Below is a small trained network, with its code and all its weights. Each question gives an input and a class and asks what happens when units are switched off, that is, made to give their printed mean instead of their output.

import numpy as np


def w(rows, s, z=0):
    codes = np.array(rows[::2]) - 128.0
    scale = np.full(codes.shape[1], s)
    scale[-1] = z or s
    return codes * scale


def norm(h):
    return h / np.sqrt((h * h).mean(-1, keepdims=True) + 1e-5)


def f(y):
    return np.maximum(y, 0)


def log_softmax(a):
    a = a - a.max(-1, keepdims=True)
    return a - np.log(np.exp(a).sum(-1, keepdims=True))


def net(x, mask):
    res = np.array(x, float).reshape(1, 7) / 4 @ E
    u = 0
    for l in range(2):
        y = f(norm(res) @ A[l][:, :-1].T + A[l][:, -1])
        res = res + np.where(mask[u : u + 8], y, B[l][:, -1]) @ B[l][:, :-1]
        u += 8
    return log_softmax(norm(res)[-1] @ U[:, :-1].T + U[:, -1])


A, B = {}, {}
E = w([
[104,100,95,226,83,87,93],'x0',
[151,211,164,48,215,106,111],'x1',
[118,161,77,175,178,72,167],'x2',
[107,57,37,71,99,206,46],'x3',
[5,135,132,115,139,44,44],'x4',
[179,116,60,183,214,156,8],'x5',
[135,42,171,186,60,177,44],'x6',
],0.0014)
A[0] = w([
[174,72,125,124,71,220,123,27],'0.n1',
[73,198,126,121,192,53,109,151],'0.n2',
[70,101,69,158,114,107,82,46],'0.n3',
[103,137,123,3,130,150,111,49],'0.n4',
[98,122,163,179,26,108,207,5],'0.n5',
[125,154,239,159,140,63,32,22],'0.n6',
[217,144,50,167,215,178,72,17],'0.n7',
[108,117,157,183,29,112,217,7],'0.n8',
],0.0027,0.0024)
B[0] = w([
[202,155,160,153,51,169,98,175],'0.n1',
[186,118,143,142,46,184,134,253],'0.n2',
[97,164,75,154,124,79,126,164],'0.n3',
[62,115,141,69,182,181,115,174],'0.n4',
[101,28,192,154,169,132,165,171],'0.n5',
[117,205,234,158,141,149,38,174],'0.n6',
[141,38,148,180,253,149,157,182],'0.n7',
[66,30,233,148,137,114,192,171],'0.n8',
],0.0036,0.0019)
A[1] = w([
[103,134,122,3,143,152,118,53],'1.n1',
[183,114,114,136,66,192,124,4],'1.n2',
[176,125,192,99,154,164,161,160],'1.n3',
[148,192,130,113,140,85,200,14],'1.n4',
[97,91,157,109,92,127,172,92],'1.n5',
[106,62,137,142,133,146,77,146],'1.n6',
[104,132,121,9,138,148,118,61],'1.n7',
[77,129,51,161,96,79,95,23],'1.n8',
],0.005,0.0026)
B[1] = w([
[19,150,150,62,184,236,129,194],'1.n1',
[222,60,187,61,20,208,41,163],'1.n2',
[72,123,56,136,106,92,98,252],'1.n3',
[254,201,88,23,43,66,172,173],'1.n4',
[135,87,161,156,219,120,165,188],'1.n5',
[157,198,107,98,134,91,216,213],'1.n6',
[31,152,153,50,195,234,126,190],'1.n7',
[34,89,38,129,52,85,70,161],'1.n8',
],0.004,0.0032)
U = w([
[218,113,38,213,254,140,110,129],'0',
[244,38,134,118,31,224,77,109],'1',
[71,30,242,194,101,76,250,182],'2',
[122,228,250,191,128,67,20,18],'3',
[226,242,108,48,103,33,212,69],'4',
[27,98,6,182,65,47,55,105],'5',
[6,160,147,5,182,233,124,246],'6',
],0.0077,0.0011)

Each question gives the input, the list of numbers given to net, and the class t.
The units are the neurons (one row each of A and B). Each row of codes is followed by its name. A weight is (code - 128) times the scale printed after its matrix; where a second scale follows, it is the last column's (A, B and U).
mask holds one flag per neuron, layer by layer. A switched-off neuron (its flag False) gives its mean, the last column of its row in B, instead of its output. The means were averaged over made-up inputs and are rounded, as every weight is.
A unit's drop is (log p(t) with every unit on - log p(t) with that unit switched off) / (log p(t) with every unit on - log p(t) with every unit switched off).
The circuit of an input: a set's keep is (log p(t) with only the set's units on - log p(t) with every unit switched off) / (log p(t) with every unit on - log p(t) with every unit switched off). Starting from the 12 units with the biggest drops (on a tie, the unit counted first), units are removed one at a time, each time the one whose removal leaves the highest keep (on an exact tie, the one counted first), for as long as the keep stays at least 0.8.
circuit, biggest first: the units of the circuit, biggest drop first
most important unit: the unit with the biggest drop
top k neurons: the k neurons with the biggest drops, biggest first
top k neurons in layer l: the k neurons of layer l with the biggest drops, biggest first
drop of u: that unit's drop, to one decimal
input [-1,-1,-4,3,5,3,5], class 5: most important unit -> 0.n2
input [1,-7,-8,1,-3,-5,-5], class 2: circuit, biggest first -> 0.n8, 1.n5
input [-1,0,-7,-2,-7,6,-4], class 0: top 2 neurons in layer 1 -> 1.n3, 1.n4
input [1,-4,2,-1,0,0,5], class 2: circuit, biggest first -> 0.n8, 1.n6
input [-8,-3,-1,-4,1,3,5], class 3: top 2 neurons -> 0.n6, 0.n2
input [5,-5,8,8,-7,-6,-5], class 2: top 2 neurons -> 0.n8, 0.n2
input [1,7,-8,-6,-4,4,-1], class 3: top 4 neurons -> 1.n6, 0.n6, 1.n4, 1.n3
input [3,-2,-5,8,1,8,-7], class 0: top 2 neurons -> 0.n7, 1.n3
input [-7,-4,3,-8,-3,4,5], class 0: top 2 neurons in layer 0 -> 0.n2, 0.n8
input [-1,8,7,-2,-1,3,3], class 0: top 2 neurons in layer 0 -> 0.n7, 0.n2
input [-3,3,4,3,-6,-1,2], class 1: top 2 neurons -> 1.n2, 0.n1
input [-3,-4,4,-1,0,2,-5], class 4: drop of 1.n4 -> 0.2
input [1,6,-6,0,-5,7,-3], class 0: drop of 0.n7 -> 0.6
input [1,2,4,-3,-1,0,5], class 3: circuit, biggest first -> 0.n6
input [-5,0,-4,-2,8,6,8], class 3: drop of 1.n1 -> 0.1
